Each row has a name. Each piece below is followed by the name of the row it came from, unless a question asks for something else. Each question is about the rows just above it. Places in a row count from 0.

Komep: [  0 -43 -45 -35 -45 -35 -56 -39 -39 -20 -21 -17 -22 -13   0  -4  11  13
  14  20  -1   5  -1  11   7  34  32  46  62  77  66  54  39  18  13  28
  65  87  18 -15 -32 -39 -43 -43 -40 -41 -34]
Zedi: [ 17  31  15   2  -6   1   2   8  36  52  67  72   0  39  32   0  11  16
   9   8   4  16  31   3 -25 -23   0 -37 -31 -43 -44 -44 -40 -41 -46 -28
 -31 -17 -33   0 -16 -15   7   0 -39 -48 -50]
Raz: [  0 -43 -45 -35 -45 -35 -56 -39 -39 -20 -21 -17 -22 -13   0  -4  11  13
  14  20  -1   5  -1  11   7  34  32  46  62  77  66  54  39  18  13  28
  25  25  18   0  -5   5  -3 -27 -41   0 -39]
Rel: [  7  17  11  -9 -35 -37 -26 -51 -53 -42 -35   0 -45   0 -44 -31 -20  -5
 -32   0  -5  -6   7   0   4   0  14  23  -2   9  -4  11  16  16  21  48
  65  88  71  55   0  28  17  16  -4   7   6]
Dapen: [  7  17  11   0 -35 -37 -26 -51 -53 -42 -35   0 -45   0 -44 -31 -20  -5
 -32   0  -5  -6   7   0   4 -32  14  61  -2   9  -4  11  16  16  21  48
  65  88  71  55   0  28  17  16 -42   7   6]
zorof: [-48 -36 -39 -12 -17 -38 -17   0   8  21   0  10  10   6  39  16   2   3
  -1  -1  22  42  58  88  81  47  47  30   6  17  11  11   7  15   6  -6
   1 -14 -40 -34 -54 -40 -41 -67 -38 -48 -50]
Go on from [11 11  7 15  6] to the end of its row.
[ -6   1 -14 -40 -34 -54 -40 -41 -67 -38 -48 -50]
Which row holds [  0 -43 -45 -35 -45 -35 -56 -39 -39 -20 -21 -17 -22 -13   0  -4  11  13
  14  20  -1   5  -1  11   7  34  32  46  62  77  66  54  39  18  13  28
  25  25  18   0  -5   5  -3 -27 -41   0 -39]?
Raz
Go on from [1 2 8] to the end of its row.
[ 36  52  67  72   0  39  32   0  11  16   9   8   4  16  31   3 -25 -23
   0 -37 -31 -43 -44 -44 -40 -41 -46 -28 -31 -17 -33   0 -16 -15   7   0
 -39 -48 -50]
Row and place of [-33] in the named rows:
Zedi, 38

vuti: [11 -2  1  4 -3 -1  9  0 -4  1 -3 -1  0 -2 -3  1  3  3  0  0  8  2 -7  0
  2  0 -4  0  4 -2  2  4  1  1 -2 -2 -1  1  1  0  4 -5]
Nel: [ 19  -4 -12   4 -13  11 -17 -20  -4 -10 -23  -1  35  -5  -3  -5   3  -6
   0   0  15 -13  21   0   2   0 -13  -9  23 -12   2  43   1   1 -21  -2
 -11 -25  18   3   4  -5]
Libu: [ 37  -1   1   4  -3 -35  18   0  -4  24 -21 -17   0   5 -29   6   4  17
 -21   0  21   2 -26   6   2  35  -5  19   2  24   8  27  17  -9  -2  -2
   1   1 -13 -21  -5 -29]
zulep: [12 -2  1  4 -3 -1  7  0 -4  1 -3 -1  0 -2 -3  1  3  3  0  0  8  2 -7  0
  2  0 -4  0  4 -2  2  4  1  1 -2 -2 -1  1  1  0  4 -5]
Bikal: [ 58 -30 -63   4 -58  -1  23 -44  26 -26  39  69  33  -2  -4  21   9  17
   2   0  14 -24  -7   0   7   3  17  -9  29 -39 -21 -29   1 -39  -8   6
 -57 -22  11   0  40  13]
Rebin: [ 18 -11   5   4  -7 -14  10   0  -4  -7  -3   3  -5  -2  -3   1  -7   3
   5  -1   4   2  -7   1 -13   0  -4  19   4  -2  -9  -1   1  34  -9  -2
  -1 -11  -1  19   4  -5]
zemom: [ 37  52   1   4  -3 -35  18   0  -4  24 -21 -17   0   5 -29   6   4  17
 -21   0  21   2 -26   6   2  35  -5  19   4  24   8  27  17   1  -2  -2
   1   1 -13 -21  -5 -29]
mozar: [  0   2   1   4   0  -1   1   0  -4   1  -3  -1   2  -2  -3   1   3   3
   0   0   8   2  -4   0   2   0  -4  -7   3  -2   2   4   1 -11  -2  -2
  -1   3   2  -5   4  -1]
mas: [ 18 -13   4   4  -8 -13  10   0  -4  -6  -3   6  -7  -2  -3   1  -5   3
   3   0   3   2  -7   1 -12   0  -4  21   4  -2 -11   0   1  39  -7  -2
  -1 -13  -3  22   4  -5]
Rorak: [18 10  1  4 -3 -7 10  0 -4  3 -3 -1  0 -2 -3  1  3  3  0  0  8  2 -7  0
  2  6 -4  0  4  2  2  4  1  1 -2 -2 -1  1  1 -1  4 -5]
Veri: [ 16  -2   1   4  -3  -1  10   0  -4   1  -3  -1   0  -2  -3   1   3   3
   0   0   8   2  -7   0   2   0  17 -10   4  -2   2   4   1   1  -2  -2
  -1   1   1   0   4  -5]
After [ 1 -5  3  3  0], its row goes on with
[  3   2  -7   1 -12   0  -4  21   4  -2 -11   0   1  39  -7  -2  -1 -13
  -3  22   4  -5]
Which row holds [11 -2  1  4 -3 -1  9  0 -4  1 -3 -1  0 -2 -3  1  3  3  0  0  8  2 -7  0
  2  0 -4  0  4 -2  2  4  1  1 -2 -2 -1  1  1  0  4 -5]?
vuti
Go on from [  4   4  -8 -13  10] to the end of its row.
[  0  -4  -6  -3   6  -7  -2  -3   1  -5   3   3   0   3   2  -7   1 -12
   0  -4  21   4  -2 -11   0   1  39  -7  -2  -1 -13  -3  22   4  -5]
[ 37  52   1   4  -3 -35  18   0  -4  24 -21 -17   0   5 -29   6   4  17
 -21   0  21   2 -26   6   2  35  -5  19   4  24   8  27  17   1  -2  -2
   1   1 -13 -21  -5 -29]
zemom

pufub: [-48  68 -19 -45 -92]
Bur: [  8 -76 -66 -86 -34]
tifug: [ 64  69  -3 -45 -92]
fole: [-93 -76 -82 -66 -49]
fol: [ 92 -76 -51 -25 -19]
gon: [-75  68  -3  -5 -78]
The rest of the row after [ 68 -19]:
[-45 -92]
The rest of the row after [68 -3]:
[ -5 -78]
Row and place of [-48] in the named rows:
pufub, 0
Where in the named rows is [-75]?
gon, 0
Where in the named rows is [64]?
tifug, 0

kino: [ -7  54  29 -48 -19 -11  52 -36  -6 -32 -29 -27 -21 -29 -13 -11]
nomiz: [-33  37  14 -42 -29  24  52 -38 -12 -34 -21 -31  -9 -40 -19 -11]
Dit: [ 40  55  42 -30  10 -68  27 -11   8  -7 -30  -6 -33  10   2  -6]
gelog: [ 19  60  39 -43  -5 -44  43 -27   1 -23 -32 -19 -30 -12 -31  -9]
maful: [ 53  18  28  12  29 -69 -17  23  18  26  -9  25 -21  46  16   5]
padu: [-54  14  -4 -29 -33  54  41 -31 -16 -47  -9 -28   5 -43 -22 -10]
nol: [-64 -14 -20 -11 -30  73  22 -17 -19 -14   2 -20  17 -36 -22  -8]
Where in the named rows is [-48]?
kino, 3
The row with [ 53  18  28  12  29 -69 -17  23  18  26  -9  25 -21  46  16   5] is
maful
Row and place of [-47] in the named rows:
padu, 9

